Below are the code and all the weights of a small trained network. Each question names an input and a target symbol and asks about switching units off, where a switched-off unit gives its printed mean instead of its output.

import numpy as np


def w(rows, s, z=0):
    codes = np.array(rows[::2]) - 128.0
    scale = np.full(codes.shape[1], s)
    scale[-1] = z or s
    return codes * scale


def f(y):
    return np.maximum(y, 0)


def softmax(a):
    e = np.exp(a - a.max(-1, keepdims=True))
    return e / e.sum(-1, keepdims=True)


def log_softmax(a):
    a = a - a.max(-1, keepdims=True)
    return a - np.log(np.exp(a).sum(-1, keepdims=True))


def net(x, mask):
    ids = ['βεηλξπτφω'.index(c) for c in x.split()]
    T = len(ids)
    res = E[ids] + P[:T]
    u = 0
    for l in range(3):
        q, k, v = (res @ M[l].T for M in (Q, K, V))
        z = softmax(np.where(np.tri(T) > 0, q @ k.T / 3**0.5, -1e9)) @ v
        res = res + np.where(mask[u], z, O[l][:, -1]) @ O[l][:, :-1]
        u += 1
        y = f(res @ A[l][:, :-1].T + A[l][:, -1])
        res = res + np.where(mask[u : u + 4], y, B[l][:, -1]) @ B[l][:, :-1]
        u += 4
    return log_softmax(res[-1] @ U[:, :-1].T + U[:, -1])


Q, K, V, O, A, B = {}, {}, {}, {}, {}, {}
E = w([
[119,69,185,43],'β',
[128,74,116,3],'ε',
[77,150,194,147],'η',
[152,105,138,162],'λ',
[79,96,54,159],'ξ',
[111,98,206,125],'π',
[140,166,98,71],'τ',
[155,164,173,104],'φ',
[120,161,46,179],'ω',
],0.013)
P = w([
[109,135,175,151],'0',
[199,118,155,164],'1',
[27,134,35,73],'2',
[204,130,170,168],'3',
[10,149,1,79],'4',
[210,129,182,170],'5',
[21,131,32,63],'6',
[213,133,186,177],'7',
[23,134,31,67],'8',
[198,137,184,169],'9',
[24,141,18,85],'10',
[199,139,179,176],'11',
],0.0067)
Q[0] = w([
[191,54,102,163],'0.h0',
[1,119,132,91],'0.h0',
[158,85,128,105],'0.h0',
],0.0091)
K[0] = w([
[118,70,2,120],'0.h0',
[190,184,207,161],'0.h0',
[179,69,107,103],'0.h0',
],0.0072)
V[0] = w([
[136,124,144,205],'0.h0',
[139,1,94,74],'0.h0',
[95,129,63,93],'0.h0',
],0.0062)
O[0] = w([
[37,251,190,149,1],'0.h0',
[164,27,147,6,196],'0.h0',
[249,56,128,141,147],'0.h0',
],0.0028,0.00065)
A[0] = w([
[88,91,5,102,9],'0.n0',
[218,65,152,229,240],'0.n1',
[254,241,133,123,157],'0.n2',
[169,196,204,139,195],'0.n3',
],0.0077,0.0012)
B[0] = w([
[129,198,224,135,255],'0.n0',
[148,56,191,238,239],'0.n1',
[255,219,87,65,229],'0.n2',
[128,219,233,42,218],'0.n3',
],0.0076,0.003)
Q[1] = w([
[26,55,148,83],'1.h0',
[145,167,253,14],'1.h0',
[67,150,120,46],'1.h0',
],0.0042)
K[1] = w([
[14,58,78,72],'1.h0',
[135,128,178,2],'1.h0',
[12,183,34,30],'1.h0',
],0.0043)
V[1] = w([
[155,137,137,78],'1.h0',
[91,190,134,54],'1.h0',
[254,106,184,179],'1.h0',
],0.0069)
O[1] = w([
[113,143,175,98,229],'1.h0',
[65,169,153,6,250],'1.h0',
[254,113,159,144,252],'1.h0',
],0.0042,0.0025)
A[1] = w([
[166,170,56,19,134],'1.n0',
[2,171,183,43,2],'1.n1',
[80,84,194,245,87],'1.n2',
[232,177,119,68,30],'1.n3',
],0.0071,0.0038)
B[1] = w([
[53,64,128,206,254],'1.n0',
[211,225,75,236,252],'1.n1',
[45,1,90,232,183],'1.n2',
[170,38,26,92,233],'1.n3',
],0.0074,0.0049)
Q[2] = w([
[163,88,70,177],'2.h0',
[172,150,253,94],'2.h0',
[147,36,39,117],'2.h0',
],0.0057)
K[2] = w([
[123,234,38,174],'2.h0',
[106,174,253,70],'2.h0',
[70,153,21,122],'2.h0',
],0.0062)
V[2] = w([
[161,140,239,53],'2.h0',
[196,207,2,99],'2.h0',
[50,29,42,6],'2.h0',
],0.0059)
O[2] = w([
[241,232,209,150,85],'2.h0',
[183,56,2,163,136],'2.h0',
[145,193,70,2,1],'2.h0',
],0.0073,0.0036)
A[2] = w([
[71,33,2,124,250],'2.n0',
[28,232,76,160,84],'2.n1',
[160,104,59,169,132],'2.n2',
[25,109,118,26,129],'2.n3',
],0.0073,0.0023)
B[2] = w([
[7,172,123,81,254],'2.n0',
[206,16,168,78,206],'2.n1',
[144,251,116,111,206],'2.n2',
[235,13,1,161,148],'2.n3',
],0.007,0.0082)
U = w([
[136,151,189,44,203],'β',
[115,6,121,87,42],'ε',
[110,214,169,156,97],'η',
[166,78,99,215,70],'λ',
[58,145,106,171,67],'ξ',
[111,41,177,139,62],'π',
[106,186,95,79,253],'τ',
[212,88,110,99,173],'φ',
[171,228,75,196,158],'ω',
],0.011,0.0033)

Each question gives the input, a string of symbols that net reads in full, and the target symbol t.
The units are the heads (3 rows each of Q, K, V and O) and the neurons (one row each of A and B). Each row of codes is followed by its name. A weight is (code - 128) times the scale printed after its matrix; where a second scale follows, it is the last column's (O, A, B and U).
mask holds one flag per unit, layer by layer, with each layer's heads first. A switched-off unit (its flag False) gives its mean, the last column of its rows in O or B, instead of its output. The means were averaged over made-up inputs and are rounded, as every weight is.
A unit's drop is (log p(t) with every unit on - log p(t) with that unit switched off) / (log p(t) with every unit on - log p(t) with every unit switched off).
The circuit of an input: a set's keep is (log p(t) with only the set's units on - log p(t) with every unit switched off) / (log p(t) with every unit on - log p(t) with every unit switched off). Starting from the 12 units with the biggest drops (on a tie, the unit counted first), units are removed one at a time, each time the one whose removal leaves the highest keep (on an exact tie, the one counted first), for as long as the keep stays at least 0.8.
circuit, biggest first: the units of the circuit, biggest drop first
most important unit: the unit with the biggest drop
k most important neurons: the k neurons with the biggest drops, biggest first
k most important neurons of layer l: the k neurons of layer l with the biggest drops, biggest first
input ξ λ τ λ ω, target π: 2 most important neurons of layer 0 : (0.n0, 0.n1)
input φ η τ, target ω: circuit, biggest first : (1.n1, 0.n0, 0.h0, 2.n0)
input φ β ω φ η φ ε, target ω: circuit, biggest first : (1.n1, 0.n0, 1.h0, 0.n1)
input β π λ, target β: circuit, biggest first : (2.h0, 1.n1)
input φ ε ω φ η ε η, target ω: circuit, biggest first : (1.n1, 0.n1)
input η β ε π π ε ε τ ε η φ π, target π: 2 most important neurons of layer 1 : (1.n2, 1.n1)
input β φ ω τ π τ β τ β, target τ: 2 most important neurons : (1.n1, 0.n2)
input π τ ξ ε ω ξ ω ε λ, target ε: circuit, biggest first : (2.h0)
input λ λ ξ λ ε, target π: 4 most important neurons : (2.n1, 0.n0, 0.n1, 1.n1)
input β ξ ε τ λ, target ε: 2 most important neurons : (1.n1, 0.n3)
input π ω τ ω λ η ξ ω λ η, target η: circuit, biggest first : (0.n3, 2.h0)
input β φ τ, target ω: 3 most important neurons of layer 0 : (0.n0, 0.n1, 0.n2)
input π π π, target η: 2 most important neurons : (1.n3, 1.n0)
input ω ω φ, target ξ: most important unit : 2.h0
input β β ε φ τ ω β π η ξ, target ξ: 2 most important neurons of layer 0 : (0.n1, 0.n2)
input β τ τ ξ π ε, target ε: 3 most important neurons : (1.n1, 2.n3, 0.n1)
input ω λ ε λ β, target π: 2 most important neurons : (0.n1, 2.n1)
input ω ε τ β φ β, target β: 3 most important neurons : (1.n1, 1.n3, 0.n2)
input τ τ β τ β ε, target ε: 4 most important neurons : (1.n1, 2.n3, 1.n0, 0.n1)
input φ φ η τ π, target ω: most important unit : 1.n1
